Below are the code and all the weights of a small trained network. Each question names an input and a class and asks about switching units off, where a switched-off unit gives its printed mean instead of its output.

import numpy as np


def w(rows, s, z=0):
    codes = np.array(rows[::2]) - 128.0
    scale = np.full(codes.shape[1], s)
    scale[-1] = z or s
    return codes * scale


def norm(h):
    return h / np.sqrt((h * h).mean(-1, keepdims=True) + 1e-5)


def f(y):
    return y / 2 * (1 + np.tanh(0.7978845608 * (y + 0.044715 * y**3)))


def log_softmax(a):
    a = a - a.max(-1, keepdims=True)
    return a - np.log(np.exp(a).sum(-1, keepdims=True))


def net(x, mask):
    res = np.array(x, float).reshape(1, 6) / 4 @ E
    u = 0
    for l in range(2):
        y = f(norm(res) @ A[l][:, :-1].T + A[l][:, -1])
        res = res + np.where(mask[u : u + 15], y, B[l][:, -1]) @ B[l][:, :-1]
        u += 15
    return log_softmax(norm(res)[-1] @ U[:, :-1].T + U[:, -1])


A, B = {}, {}
E = w([
[134,60,100,49,23,154,138,139,173],'x0',
[142,117,4,126,217,114,62,106,138],'x1',
[223,124,201,70,168,104,180,180,228],'x2',
[2,66,125,67,160,139,145,235,169],'x3',
[92,237,107,137,76,194,106,165,129],'x4',
[72,44,98,132,119,201,204,78,211],'x5',
],0.0059)
A[0] = w([
[165,151,108,105,157,103,150,154,125,84],'L0N0',
[150,156,92,134,98,127,92,130,99,146],'L0N1',
[109,148,122,138,145,115,193,136,153,182],'L0N2',
[82,105,119,99,167,139,136,138,128,47],'L0N3',
[94,88,133,135,92,155,139,119,154,107],'L0N4',
[128,141,113,102,154,158,124,141,138,108],'L0N5',
[108,94,147,115,188,122,136,142,149,79],'L0N6',
[177,120,110,81,64,125,110,128,125,128],'L0N7',
[107,122,111,118,90,113,135,161,133,23],'L0N8',
[125,175,162,107,101,149,127,148,91,67],'L0N9',
[97,153,170,110,113,123,141,140,111,35],'L0N10',
[176,126,154,110,112,129,133,104,160,151],'L0N11',
[105,73,135,139,143,128,99,74,119,88],'L0N12',
[143,129,121,132,166,79,141,108,97,3],'L0N13',
[143,84,158,105,81,149,252,114,159,100],'L0N14',
],0.014,0.0022)
B[0] = w([
[149,133,93,154,160,106,179,112,139,159],'L0N0',
[136,62,205,105,124,178,178,123,125,179],'L0N1',
[127,139,169,79,110,71,101,180,101,163],'L0N2',
[177,129,46,120,107,92,118,163,173,169],'L0N3',
[141,102,146,147,68,95,175,102,177,183],'L0N4',
[143,94,145,146,88,144,122,205,114,147],'L0N5',
[206,123,98,95,122,108,203,143,98,178],'L0N6',
[147,46,150,47,94,117,203,118,117,190],'L0N7',
[131,143,114,159,129,166,169,87,156,142],'L0N8',
[112,155,185,136,125,120,92,197,119,176],'L0N9',
[105,195,101,161,119,142,125,100,105,152],'L0N10',
[142,73,157,145,78,66,197,133,134,186],'L0N11',
[137,169,143,67,65,150,88,144,43,162],'L0N12',
[72,65,156,139,141,134,154,67,113,154],'L0N13',
[169,58,211,2,44,97,200,74,117,255],'L0N14',
],0.0082,0.0087)
A[1] = w([
[118,177,142,129,163,29,92,131,101,153],'L1N0',
[3,109,48,99,85,124,30,126,87,104],'L1N1',
[115,220,23,122,236,119,101,52,45,139],'L1N2',
[186,124,60,101,154,90,67,185,103,48],'L1N3',
[177,164,171,147,218,128,162,104,229,72],'L1N4',
[160,119,172,119,65,230,221,111,190,115],'L1N5',
[11,46,31,74,49,186,74,142,127,184],'L1N6',
[23,119,89,153,91,134,164,140,178,1],'L1N7',
[138,88,167,239,131,181,116,64,74,110],'L1N8',
[109,154,198,61,126,105,118,200,253,62],'L1N9',
[124,88,23,174,81,124,164,224,191,112],'L1N10',
[189,126,150,104,124,69,142,130,137,152],'L1N11',
[152,159,211,95,149,104,147,182,110,184],'L1N12',
[140,105,51,133,204,97,127,205,122,63],'L1N13',
[102,99,104,43,204,68,116,149,101,140],'L1N14',
],0.0077,0.0037)
B[1] = w([
[106,123,80,126,72,181,161,74,150,152],'L1N0',
[213,152,175,247,17,123,167,115,194,163],'L1N1',
[161,51,164,84,174,116,136,81,53,175],'L1N2',
[133,105,123,25,141,165,175,225,150,146],'L1N3',
[188,101,169,178,56,38,93,92,255,137],'L1N4',
[180,50,183,123,188,136,129,91,44,255],'L1N5',
[192,93,211,190,73,23,232,80,158,209],'L1N6',
[118,97,66,187,143,19,113,73,166,130],'L1N7',
[69,164,116,10,185,212,52,160,99,161],'L1N8',
[107,128,147,130,144,173,117,38,36,172],'L1N9',
[66,237,139,160,185,147,64,137,193,177],'L1N10',
[131,69,75,136,44,151,120,143,109,214],'L1N11',
[95,127,146,169,15,196,169,129,135,221],'L1N12',
[217,78,138,20,167,201,120,200,160,160],'L1N13',
[175,62,89,97,142,183,134,112,140,172],'L1N14',
],0.0063,0.0074)
U = w([
[159,133,29,72,179,157,103,216,190,92],'0',
[211,49,161,106,79,96,218,103,134,205],'1',
[71,210,178,150,92,177,101,122,76,186],'2',
[92,110,99,84,251,168,48,74,77,56],'3',
[117,176,112,214,101,45,124,101,228,6],'4',
],0.015,0.0024)

Each question gives the input, the list of numbers given to net, and the class t.
The units are the neurons (one row each of A and B). Each row of codes is followed by its name. A weight is (code - 128) times the scale printed after its matrix; where a second scale follows, it is the last column's (A, B and U).
mask holds one flag per neuron, layer by layer. A switched-off neuron (its flag False) gives its mean, the last column of its row in B, instead of its output. The means were averaged over made-up inputs and are rounded, as every weight is.
A unit's drop is (log p(t) with every unit on - log p(t) with that unit switched off) / (log p(t) with every unit on - log p(t) with every unit switched off).
The circuit of an input: a set's keep is (log p(t) with only the set's units on - log p(t) with every unit switched off) / (log p(t) with every unit on - log p(t) with every unit switched off). Starting from the 12 units with the biggest drops (on a tie, the unit counted first), units are removed one at a time, each time the one whose removal leaves the highest keep (on an exact tie, the one counted first), for as long as the keep stays at least 0.8.
circuit, biggest first: the units of the circuit, biggest drop first
most important unit: the unit with the biggest drop
top k neurons: the k neurons with the biggest drops, biggest first
k most important neurons of layer l: the k neurons of layer l with the biggest drops, biggest first
input [-5,-2,-8,-7,0,7], class 3: circuit, biggest first -> L1N8, L0N14
input [-5,2,-8,3,4,1], class 4: circuit, biggest first -> L1N1, L0N14
input [-4,2,2,-5,-4,2], class 3: 2 most important neurons of layer 1 -> L1N8, L1N6
input [6,2,-5,5,7,-4], class 4: circuit, biggest first -> L0N14, L1N10, L1N1
input [0,6,-5,-1,6,-4], class 2: most important neuron of layer 0 -> L0N1
input [-3,5,1,1,5,-3], class 0: top 2 neurons -> L0N14, L0N5
input [0,1,-5,0,-4,-6], class 3: top 2 neurons -> L1N8, L0N14
input [-8,-6,4,-7,-3,-6], class 2: top 2 neurons -> L0N14, L1N8
input [-6,7,8,3,-4,8], class 0: top 2 neurons -> L0N3, L1N6
input [-7,7,-6,2,6,-4], class 3: top 2 neurons -> L1N2, L0N14
input [-7,6,6,-8,3,4], class 4: 3 most important neurons of layer 0 -> L0N14, L0N7, L0N6
input [2,6,-2,0,7,2], class 4: top 2 neurons -> L0N14, L1N10
input [1,0,-4,8,0,2], class 4: top 2 neurons -> L1N10, L0N14
input [-4,2,-7,0,4,-3], class 2: most important unit -> L1N1
input [-2,-8,-5,-4,6,5], class 2: top 2 neurons -> L0N7, L0N9
input [4,0,4,5,3,-7], class 2: top 2 neurons -> L0N14, L1N9
input [-8,6,8,-8,8,6], class 4: top 2 neurons -> L0N14, L1N4
